[[409 433 374 556 421 452 427 417 471]
 [385 398 404 265 437 404 429 394 300]
 [346 476 282 858 800 741 500 462 480]
 [385 430 390 196 475 431 496 392 244]
 [409 483 321 696 559 564 507 472 500]] 500

[[4301 5246 4498 4353 2006 4604 5334 4406]
 [4760 5451 4681 2700 9125 4358 4246 2897]
 [4544 4377 4624 3822 2728 4418 4817 4193]
 [5155 3075 4483 3600 3777 5059 4213 5083]
 [4650 5044 4190 5360 4758 4277 5315 3282]
 [4792 5265 4349 3403 6413 4974 5056 3739]
 [4050 5921 4295 5208 4794 3993 5573 3703]
 [3724 3659 4579 5698 2629 4353 3644 4205]
 [4009 3956 4548 5396 4149 3934 4096 3737]
 [4847 5001 4650 2736 2429 3489 4562 4996]] 4996

[[82 67 60 69 61 46 55 42 61 59 58 66 61 82]
 [55 71 59 50 54 67 67 41 75 49 59 57 55 59]
 [64 75 91 47 57 45  8 48 62 61 79 51 24 50]
 [62 52 51 58 61 58 70 62 57 48 45 58 62 61]
 [61 59 60 56 61 59 59 54 54 59 63 53 60 68]
 [73 44 31 53 74 71 67 70 68 41 44 56 74 78]
 [63 49 48 49 75 84 59 55 75 33 50 47 70 77]
 [58 52 55 51 56 66 53 64 64 67 65 60 59 53]
 [48 49 46 67 64 72 54 64 65 45 60 54 71 50]] 50

[[5 4 6 6 6 5 7 5 6]
 [4 5 6 5 6 5 4 5 6]
 [5 3 6 5 6 5 4 5 6]
 [6 2 6 5 6 5 4 5 6]
 [4 4 5 5 5 6 6 6 6]
 [6 1 5 5 6 6 6 5 6]] 6

[[-27  34 -19  37  10   8  26   0  21  -2 -31  16  -8  -5]
 [ 17  31  15 -11 -17 -36   0   5 -10  -7  -7  37  -1  37]
 [-18  29  -6  28  12   6  22   7  20  -1 -25  20  -3   0]
 [  4   9 -22   1 -28 -14 -25  -8  -7  23  15  -3   5 -32]
 [ -2  19   2  13  11   5  31 -10  -1 -18 -11  10 -14  46]] 46
---
[0.11, -0.04, -0.07, 0.04, -0.11] value -0.07, 0.11
[0.5, -17.6, 10.4, 11.5, 9.7, 13.3, 1.9] value 11.5, 13.3
[0.022, -0.122, 0.009, 0.159, -0.030, 0.012, 0.178] value 0.159, 0.178
[-1.1, 1.6, 1.0, -0.2, -0.1] value 1.0, 1.6
[-0.169, 0.054, 0.135, 0.067, 0.002] value 0.135, 0.135
[[0.482, -1.174, 0.480, 1.693, 2.082, 0.741, -0.572], [-0.269, 1.974, -0.701, -0.244, 1.033, -0.289, -0.507], [0.403, 0.608, 0.944, -0.435, -2.437, -0.956, -0.106]] value -0.244, 2.082
[0.2, -0.7, 1.5, -1.5, 1.1] value 1.5, 1.5
---
[-11, -31, -19, -29] -> -11
[11, 3, 0, 15, -12, -25] -> 0
[[2, 2, 11, 22], [4, 16, -30, -15]] -> 4
[-19, 29, -6, -12, -7, 1] -> -6
[[-1, 16, -1, -16, -23, -18], [12, -6, 14, -19, -29, -10], [-16, -11, -18, -3, 5, -2]] -> -18
[[8, -25, 20, -16, 32, -10], [10, -26, 23, -17, 31, -6], [-33, -9, -4, -34, -10, -27]] -> -4
[-34, -28, 29, 18, 10, -20] -> 29
---
799	526	252	889	204	671
195	703	639	510	778	80
792	214	708	240	86	798
ans = 799, 798

0	3	4	4	8	5 ans = 0, 5

45	37	33	63	83
47	36	65	46	25
69	65	43	39	92
ans = 45, 92

215	227	221	236	70	238	39 ans = 215, 39

3892	2637	7949	2236	5044 ans = 3892, 5044

5	2	2	4
9	3	2	1
ans = 5, 1
---
[[98 18 26 12 84 21]
 [28 39 29 93 58 60]] result: 21, 28

[228 199 205  92 113 240  61] result: 61, 228

[[1 7 9 7 5 3 7]
 [6 5 4 2 5 6 3]
 [3 8 6 6 3 2 8]] result: 7, 3

[ 40   5  37 -10  32  -7 -27] result: -27, 40

[-19 -20 -47  48   2  16] result: 16, -19

[0 4 1 1 0 8] result: 8, 0

[[ 415 -750  271  374 -867 -807 -290]
 [ 117 -615 -264  138 -686 -510 -376]
 [-450  512 -374  141  641 -196 -519]] result: -290, -450
---
Q: ((3, 6, 5, 8, 5), (7, 9, 7, 9, 3), (1, 4, 1, 7, 1))
A: 3, 1
Q: (-529, -156, 846, -407, 778)
A: -529, 778
Q: ((-61, 531, -162, 246, 69, -11), (-5, 470, -33, 171, -165, -15), (-95, 886, 222, -708, -123, -372))
A: -61, -372
Q: (15, 112, 142, 208, 210, 161, 101)
A: 15, 101
Q: (32, 94, 64, 47, 51, 80, 21)
A: 32, 21
Q: (8136, 7932, 8442, 9794, 1936)
A: 8136, 1936
---
[[457 475 334 472 645 695]
 [330 426 351 442 582 232]
 [229 653 444 314 961 500]] Answer: 961, 229

[134  41 203 136 114 170  81] Answer: 203, 41

[[-18  -1 -22 -15  -5 -27 -12]
 [-22  37   0 -46 -24 -15 -18]] Answer: 37, -46

[9352 3463 3579 6789 5898 2626] Answer: 9352, 2626

[ 34  38 200  78] Answer: 200, 34

[106 163 613 800] Answer: 800, 106

[-262 -814  914  371 -665  665] Answer: 914, -814
---
[[7, 9, -7, -3, 7, -8, 3],
 [5, -5, -10, 6, -4, 9, -5],
 [9, 0, -27, 14, -8, 16, -5]]
7

[[13, -12, 9, 14],
 [7, 34, -26, 18]]
13

[-21, 26, -18, -6, 21, 31, -3]
-21

[-30, -2, 4, -8, 1, -28]
-30

[14, -8, -11, -19, -36]
14

[[15, -3, -26, 26, -20, 32],
 [4, -6, -19, 2, -2, 10]]
15

[-3, -4, -9, 6, 14, 4, -33]
-3

[-31, 5, 9, 28, -18, 35]
-31

[5, -19, -14, -1, -35, 19]
5

[7, 4, 7, -34, 21, -14, 17]
7
---
Input:
[[  2  17 -11  14   0 -31]
 [  6 -14  18  12   3   8]
 [-14  24   5  10  11  -2]]
Output: 5

Input:
[[ -6   9  -4  12  -4   6 -12]
 [ -4  -1  -1 -34  16  -8  13]
 [ 14  -8  11  -1  -9  12  12]]
Output: 11

Input:
[[-28  25  -9  25  -6  17  14]
 [  5   3  16  -1  19   1  -5]
 [ -6   0   4   0   2  -3   1]]
Output: 4

Input:
[[  2  -3  -3   0   1  -4  -1]
 [  1  -1   0   0   1  -1  -1]
 [ 19 -22 -23   7  18 -32 -13]]
Output: -23

Input:
[[ 13  15   3   9   1]
 [ 13  10  21 -29  20]
 [ -2  -6  11 -29   9]]
Output: 11

Input:
[[ 17   4   2 -10  -3   4  31]
 [ -2   7  15  -3   9  -7 -13]
 [  3  -7 -20 -10  -2   9  18]]
Output: -20
---
Q:
[[-311  152 -538 -138]
 [ 304 -139 -625  655]]
A: -311

Q:
[[548 672 799 815]
 [488 868 993 310]
 [ 93 178   2 552]]
A: 488

Q:
[[264 164 806 231  22  58 806]
 [  0 317 451 456 365 227 451]]
A: 264

Q:
[[811 947 648 401 796 207]
 [371 416 383 625 149 482]]
A: 811

Q:
[[ 643  716  -69 -531 -129]
 [ 445  742 -251 -486  -70]
 [-259 -284  599 -303 -130]]
A: 445

Q:
[[796 896 671 624 491 672 238]
 [417 361 376 688 126 644 730]
 [778 823 716 702 136 753 289]]
A: 417

Q:
[[105 105 135 201 151  71 101]
 [176  95 143 119 178  39  86]]
A: 105

Q:
[[-16 -28 -42 -15  -8]
 [ 34 -36 -13 -23 -21]
 [ 30 -40 -16 -16 -17]]
A: 34

Q:
[[ 62 125 222 121]
 [ 64 125 222 120]]
A: 62
---
 11   -4  -25  -24   -5
-12   10   20   22   -2
-16   15   -2   14  -22
-> -25

-23   10    4    0
 15   21   32   35
 19    0   -2   17
-> 4

  1   -9   -5    1    0   -4    0
-12  -35   -6   -1  -10    3    0
 -2   -8   -2    1   -2    0    1
-> -5

 17  -21    5   25  -20
 14  -21    2   22  -18
 14  -17    4   21  -16
-> 5

-10  -28   -4   -2  -32
-24   32  -19  -18    9
-21  -17  -28  -14  -21
-> -4

 21   10   -3  -29  -22  -10
-25  -16    6   12   -3    1
 30   -5  -31  -21   -3   34
-> -3

 26   19   24   -3    1    3
-21  -22  -17  -17  -13   16
  3  -10    4   -5   -2   18
-> 24

  7   12  -22   22  -12
 11  -27    3   -7  -14
 21    6    9    2  -18
-> -22
